Below is a small trained network, with its code and all its weights. Each question gives an input and a target symbol and asks what happens when units are switched off, that is, made to give their printed mean instead of their output.

import numpy as np


def w(rows, s, z=0):
    codes = np.array(rows[::2]) - 128.0
    scale = np.full(codes.shape[1], s)
    scale[-1] = z or s
    return codes * scale


def f(y):
    return np.maximum(y, 0)


def softmax(a):
    e = np.exp(a - a.max(-1, keepdims=True))
    return e / e.sum(-1, keepdims=True)


def log_softmax(a):
    a = a - a.max(-1, keepdims=True)
    return a - np.log(np.exp(a).sum(-1, keepdims=True))


def net(x, mask):
    ids = ['γζηθλξτφ'.index(c) for c in x.split()]
    T = len(ids)
    res = E[ids] + P[:T]
    u = 0
    for l in range(2):
        q, k, v = (res @ M[l].T for M in (Q, K, V))
        z = softmax(np.where(np.tri(T) > 0, q @ k.T / 4**0.5, -1e9)) @ v
        res = res + np.where(mask[u], z, O[l][:, -1]) @ O[l][:, :-1]
        u += 1
        y = f(res @ A[l][:, :-1].T + A[l][:, -1])
        res = res + np.where(mask[u : u + 8], y, B[l][:, -1]) @ B[l][:, :-1]
        u += 8
    return log_softmax(res[-1] @ U[:, :-1].T + U[:, -1])


Q, K, V, O, A, B = {}, {}, {}, {}, {}, {}
E = w([
[94,141,149,18,162,23,209,134,168,163,113],'γ',
[150,111,118,54,132,72,184,56,137,72,88],'ζ',
[76,98,164,166,161,123,82,119,175,77,78],'η',
[174,100,95,100,168,102,81,111,243,156,121],'θ',
[23,24,86,40,111,79,162,86,195,142,102],'λ',
[131,153,76,125,72,69,128,83,136,221,42],'ξ',
[161,107,249,180,129,185,131,159,224,137,110],'τ',
[149,88,113,154,202,79,159,57,85,185,136],'φ',
],0.021)
P = w([
[188,4,179,72,94,176,50,238,108,158,46],'0',
[142,79,162,59,60,115,83,143,112,114,139],'1',
[124,115,174,90,70,94,91,96,128,93,161],'2',
[111,135,197,124,74,94,105,99,152,95,146],'3',
[114,137,162,133,84,95,114,91,162,91,136],'4',
[115,142,143,135,88,108,136,107,172,105,132],'5',
[110,154,143,156,98,107,147,117,179,112,126],'6',
[127,136,106,179,94,124,143,123,187,115,115],'7',
[116,151,123,166,99,115,192,156,185,144,88],'8',
[137,134,64,230,114,146,137,133,207,127,110],'9',
[127,145,79,232,108,140,178,152,190,137,83],'10',
[134,143,72,211,109,132,223,170,193,166,73],'11',
[137,123,43,254,107,146,200,167,202,131,74],'12',
[96,87,75,161,99,183,195,128,163,111,72],'13',
],0.0087)
Q[0] = w([
[81,179,101,167,115,167,140,150,121,102,214],'0.h1',
[103,134,144,199,177,35,112,36,139,157,48],'0.h1',
[125,139,155,149,43,81,173,62,151,111,195],'0.h1',
[154,213,120,164,13,206,112,221,56,85,254],'0.h1',
],0.0086)
K[0] = w([
[119,109,179,84,240,173,144,145,159,73,142],'0.h1',
[87,229,96,132,26,74,184,47,178,180,17],'0.h1',
[131,131,126,166,63,102,173,114,151,62,105],'0.h1',
[154,1,227,2,192,179,122,179,116,94,179],'0.h1',
],0.0068)
V[0] = w([
[149,134,149,102,148,214,77,162,84,203,128],'0.h1',
[186,190,114,110,102,213,87,93,65,147,31],'0.h1',
[148,166,132,61,56,226,122,101,175,75,77],'0.h1',
[102,71,119,199,97,67,143,174,118,254,139],'0.h1',
],0.005)
O[0] = w([
[99,74,169,45,39,2,147,93,113,91,173,92],'0.h1',
[156,154,154,165,18,160,173,11,141,23,182,192],'0.h1',
[172,145,175,90,159,171,179,93,121,64,146,123],'0.h1',
[92,124,123,185,98,164,117,84,203,166,214,255],'0.h1',
],0.0074,0.0092)
A[0] = w([
[122,80,151,71,140,154,111,163,188,133,106,52],'0.n1',
[95,191,103,94,84,101,6,184,128,153,224,45],'0.n2',
[94,84,40,208,162,89,187,113,201,29,77,124],'0.n3',
[218,3,161,67,161,74,56,237,49,154,76,172],'0.n4',
[139,201,76,98,85,114,153,171,179,26,222,150],'0.n5',
[154,203,21,185,189,130,156,96,242,137,186,130],'0.n6',
[82,32,248,97,155,115,74,172,86,178,127,78],'0.n7',
[147,206,135,79,77,137,104,146,69,108,147,5],'0.n8',
],0.0052,0.0029)
B[0] = w([
[124,176,155,39,176,128,117,87,13,149,202,146],'0.n1',
[214,152,162,91,106,133,98,193,197,128,152,130],'0.n2',
[99,120,132,101,148,188,112,168,119,161,173,210],'0.n3',
[71,183,236,70,240,131,111,36,37,187,71,147],'0.n4',
[1,137,167,92,92,151,192,79,226,134,123,150],'0.n5',
[108,120,207,84,133,180,150,190,101,97,133,249],'0.n6',
[112,188,77,65,96,131,172,111,28,217,138,144],'0.n7',
[185,23,179,130,97,210,172,129,88,88,167,128],'0.n8',
],0.0065,0.013)
Q[1] = w([
[82,114,162,148,24,162,127,115,239,146,21],'1.h1',
[60,106,171,105,118,163,141,150,179,112,132],'1.h1',
[61,92,136,133,210,130,159,92,161,254,96],'1.h1',
[151,123,94,166,198,213,160,110,139,101,65],'1.h1',
],0.0065)
K[1] = w([
[114,104,114,198,155,202,254,140,149,134,182],'1.h1',
[145,135,75,169,176,183,198,117,138,197,57],'1.h1',
[114,162,38,187,108,149,161,244,152,133,153],'1.h1',
[136,117,108,114,96,127,154,123,158,119,92],'1.h1',
],0.0072)
V[1] = w([
[143,168,93,150,91,213,22,102,122,162,51],'1.h1',
[232,166,188,177,216,99,165,125,60,201,148],'1.h1',
[100,3,162,111,229,148,26,110,159,89,146],'1.h1',
[166,186,169,88,81,170,118,189,195,153,206],'1.h1',
],0.0068)
O[1] = w([
[81,10,210,113,112,84,143,78,165,62,89,106],'1.h1',
[160,159,80,254,164,112,87,63,104,125,136,140],'1.h1',
[206,93,123,166,68,95,103,184,90,87,215,169],'1.h1',
[131,153,157,87,221,83,7,82,155,128,140,254],'1.h1',
],0.0099,0.0026)
A[1] = w([
[137,171,96,128,97,143,94,146,74,211,136,2],'1.n1',
[171,103,198,147,114,137,76,113,126,212,61,35],'1.n2',
[128,138,97,171,170,171,123,122,109,142,131,101],'1.n3',
[162,69,124,143,72,53,116,169,101,103,132,74],'1.n4',
[97,130,165,73,145,154,111,90,159,132,53,202],'1.n5',
[43,99,91,111,110,122,97,122,150,142,52,30],'1.n6',
[255,132,91,146,130,93,154,155,124,114,111,79],'1.n7',
[120,169,92,191,56,152,137,140,124,60,82,38],'1.n8',
],0.0086,0.0026)
B[1] = w([
[77,99,46,123,153,133,211,195,216,118,126,176],'1.n1',
[204,172,140,54,134,143,87,151,136,154,141,184],'1.n2',
[147,130,151,153,110,68,199,187,110,72,123,172],'1.n3',
[85,190,173,133,103,111,40,141,141,119,2,145],'1.n4',
[139,87,85,126,47,79,150,176,171,107,71,248],'1.n5',
[194,172,138,138,177,196,139,116,106,183,146,180],'1.n6',
[183,155,78,49,43,199,53,130,208,82,144,147],'1.n7',
[80,174,131,206,160,145,77,96,54,203,185,147],'1.n8',
],0.007,0.013)
U = w([
[81,202,121,134,187,107,103,182,152,140,111,72],'γ',
[155,181,104,126,135,203,140,157,94,63,83,136],'ζ',
[41,159,182,176,104,142,51,199,79,139,66,208],'η',
[119,129,105,141,174,101,8,125,172,170,120,189],'θ',
[85,115,137,120,105,188,100,206,84,195,167,64],'λ',
[109,147,140,169,153,179,96,111,158,172,54,1],'ξ',
[136,146,221,199,180,198,141,37,140,253,204,178],'τ',
[150,88,96,222,62,105,138,192,202,155,93,168],'φ',
],0.0053,0.0034)

Each question gives the input, a string of symbols that net reads in full, and the target symbol t.
The units are the heads (4 rows each of Q, K, V and O) and the neurons (one row each of A and B). Each row of codes is followed by its name. A weight is (code - 128) times the scale printed after its matrix; where a second scale follows, it is the last column's (O, A, B and U).
mask holds one flag per unit, layer by layer, with each layer's heads first. A switched-off unit (its flag False) gives its mean, the last column of its rows in O or B, instead of its output. The means were averaged over made-up inputs and are rounded, as every weight is.
A unit's drop is (log p(t) with every unit on - log p(t) with that unit switched off) / (log p(t) with every unit on - log p(t) with every unit switched off).
The circuit of an input: a set's keep is (log p(t) with only the set's units on - log p(t) with every unit switched off) / (log p(t) with every unit on - log p(t) with every unit switched off). Starting from the 12 units with the biggest drops (on a tie, the unit counted first), units are removed one at a time, each time the one whose removal leaves the highest keep (on an exact tie, the one counted first), for as long as the keep stays at least 0.8.
units of the circuit, in order: the units of the circuit, biggest drop first
most important unit: the unit with the biggest drop
top k neurons: the k neurons with the biggest drops, biggest first
k most important neurons of layer l: the k neurons of layer l with the biggest drops, biggest first
drop of u: that unit's drop, to one decimal
input θ ξ λ φ γ τ τ θ γ, target θ: units of the circuit, in order : (1.h1)
input θ ζ ξ η, target φ: units of the circuit, in order : (1.h1, 1.n5, 0.n6, 0.n1)
input τ ξ φ θ ξ θ φ φ φ φ ξ θ, target τ: top 3 neurons : (0.n6, 1.n1, 1.n5)
input ξ η γ, target φ: top 2 neurons : (1.n5, 0.n5)
input η φ ξ γ ξ ξ ξ, target ξ: units of the circuit, in order : (1.h1, 0.h1, 1.n6, 1.n5)
input φ ξ ξ ξ φ ζ φ λ φ φ φ θ ζ, target τ: units of the circuit, in order : (1.h1, 1.n5, 1.n8)
input η ξ η, target φ: units of the circuit, in order : (1.h1, 1.n5, 0.n6)
input η λ γ θ ξ φ θ φ λ γ λ ξ γ λ, target ξ: units of the circuit, in order : (1.n5, 1.h1, 1.n6)
input θ φ θ φ φ λ φ φ ξ, target τ: units of the circuit, in order : (1.n8, 1.n5, 1.h1)
input φ ξ λ τ φ φ θ, target τ: units of the circuit, in order : (1.h1, 1.n5, 0.h1)
input φ η φ, target η: units of the circuit, in order : (1.h1, 1.n4, 0.h1)
input φ φ φ γ τ φ θ φ θ φ, target θ: units of the circuit, in order : (0.h1, 1.h1)
input φ φ θ ξ φ φ φ φ θ γ λ λ, target λ: units of the circuit, in order : (1.h1, 0.n3)
input φ φ ζ φ θ φ, target θ: most important unit : 0.h1
input φ γ ζ φ, target γ: units of the circuit, in order : (0.h1, 1.h1, 1.n1)
input η φ φ ζ φ, target ζ: units of the circuit, in order : (0.h1, 1.h1, 1.n7)
input γ θ φ φ τ φ ζ φ λ φ, target λ: top 2 neurons : (0.n4, 1.n5)
input ξ θ ξ, target θ: 3 most important neurons of layer 0 : (0.n5, 0.n6, 0.n2)
input ξ λ ξ, target λ: top 2 neurons : (0.n5, 0.n3)
input ζ ξ γ θ τ λ, target θ: most important unit : 1.h1
input ξ ξ θ ζ η φ τ λ, target τ: 2 most important neurons of layer 0 : (0.n1, 0.n3)
input λ φ τ θ ξ φ θ λ θ η γ φ φ γ, target τ: 2 most important neurons of layer 1 : (1.n5, 1.n1)
input λ λ φ ξ φ η θ φ θ φ η φ ζ, target τ: 2 most important neurons of layer 1 : (1.n5, 1.n8)
input γ φ φ, target φ: 2 most important neurons of layer 1 : (1.n1, 1.n3)
input φ φ τ φ γ φ φ ξ φ θ τ λ, target θ: drop of 1.n3 : 0.1
input λ τ γ, target γ: drop of 0.n5 : 0.0
